[[-8 42 71]
 [14 15 69]]
:
[[-8 42]
 [14 15]]

[[ 20   3 -19   1]
 [-33 -60  -8  64]
 [ 12 -30  25 -11]
 [-12   6  -3  10]]
:
[[ 20   3]
 [-33 -60]]

[[ -3   7   1]
 [-31  82  25]
 [-33 -41  17]]
:
[[ -3   7]
 [-31  82]]

[[-12 -32]
 [ 33 -51]
 [ 64  27]]
:
[[-12 -32]
 [ 33 -51]]

[[ -7 -24 -43   6]
 [  5  43  25 -18]
 [-12  27 -18  75]]
:
[[ -7 -24]
 [  5  43]]

[[  4 -10  45 -20]
 [  2  28 -87  17]
 [-23 -33  22 -28]
 [-15  34  -6 -17]]
:
[[  4 -10]
 [  2  28]]

[[ 69  19]
 [ -1  36]
 [-75 -35]]
:
[[69 19]
 [-1 36]]

[[-15  15 -14]
 [-27  55 -69]]
:
[[-15  15]
 [-27  55]]

[[-26  32   9  60 -39]
 [  4   0 -14  39  27]
 [-20  11 -43 -38  18]
 [-58 -43  58 -72  -7]
 [ -6   4  -4   8  -7]]
:
[[-26  32]
 [  4   0]]
---
[[ -8  49]
 [ 26 -52]
 [-23 -31]
 [-29  -5]
 [ 65  20]
 [ 41  20]]
:
[[ 65  20]
 [ 41  20]
 [ 26 -52]
 [ -8  49]
 [-23 -31]
 [-29  -5]]

[[ 32  11 -15]
 [ -1 -15 -25]
 [-34 -25   6]
 [ -7  27 -29]
 [ 18   8  -4]
 [-48 -45 -22]
 [  1 -10  14]
 [-37  -1 -73]
 [ -3  -2  -1]]
:
[[ 32  11 -15]
 [ 18   8  -4]
 [  1 -10  14]
 [ -1 -15 -25]
 [ -3  -2  -1]
 [ -7  27 -29]
 [-34 -25   6]
 [-37  -1 -73]
 [-48 -45 -22]]

[[-34 -32 -44 -19 -63  36 -32  -4 -20   0]
 [  0 -38  14 -20 -12  -6  29  65 -22 -37]
 [ 51   5  -5  18   5  -6 -16  31  -4 -39]
 [ -1 -20   4  40  44  -3  -3  35 -11 -28]]
:
[[ 51   5  -5  18   5  -6 -16  31  -4 -39]
 [  0 -38  14 -20 -12  -6  29  65 -22 -37]
 [ -1 -20   4  40  44  -3  -3  35 -11 -28]
 [-34 -32 -44 -19 -63  36 -32  -4 -20   0]]

[[-32 -34  21  35   6  52  23]
 [ 39  -1  -5  -4 -21  -9  28]
 [-30 -29  18  42  20  65  24]
 [ 33  35  -8 -13 -14 -17  -6]]
:
[[ 39  -1  -5  -4 -21  -9  28]
 [ 33  35  -8 -13 -14 -17  -6]
 [-30 -29  18  42  20  65  24]
 [-32 -34  21  35   6  52  23]]

[[ 22  49  10 -73 -63 -24]
 [  4  -5  63   3  79   0]
 [ 32  49  25 -23 -15 -65]
 [-17  27 -59 -19 -50  29]
 [-23  15 -48 -11   3 -40]
 [ 59 -59 -45 -35  -9   3]]
:
[[ 59 -59 -45 -35  -9   3]
 [ 32  49  25 -23 -15 -65]
 [ 22  49  10 -73 -63 -24]
 [  4  -5  63   3  79   0]
 [-17  27 -59 -19 -50  29]
 [-23  15 -48 -11   3 -40]]

[[-13 -12  11 -11 -10  33   5   0  -7  14 -12 -20  19  -3   7  22]
 [-11  32   6  -6  37  40 -12 -38 -26  -7 -21 -26   8 -23 -16  22]
 [ -7   4  -8  -9 -63 -15  20   7  26   0  28  20  -4   4   5 -40]]
:
[[ -7   4  -8  -9 -63 -15  20   7  26   0  28  20  -4   4   5 -40]
 [-11  32   6  -6  37  40 -12 -38 -26  -7 -21 -26   8 -23 -16  22]
 [-13 -12  11 -11 -10  33   5   0  -7  14 -12 -20  19  -3   7  22]]

[[-47  45 -51  79 -32  76  -1  65  52  66  47  17 -36  62  -2]
 [ 63  82  68  24 -76 -50 -68  66  44 -79  74  66  40  33 -67]
 [ 47  72 -33 -79  15 -44  73  82 -78 -53  81  65  33  82 -62]
 [  9 -15 -18  81  30 -60 -52 -41  14   6  19   9 -45  59 -34]]
:
[[ 63  82  68  24 -76 -50 -68  66  44 -79  74  66  40  33 -67]
 [ 47  72 -33 -79  15 -44  73  82 -78 -53  81  65  33  82 -62]
 [  9 -15 -18  81  30 -60 -52 -41  14   6  19   9 -45  59 -34]
 [-47  45 -51  79 -32  76  -1  65  52  66  47  17 -36  62  -2]]
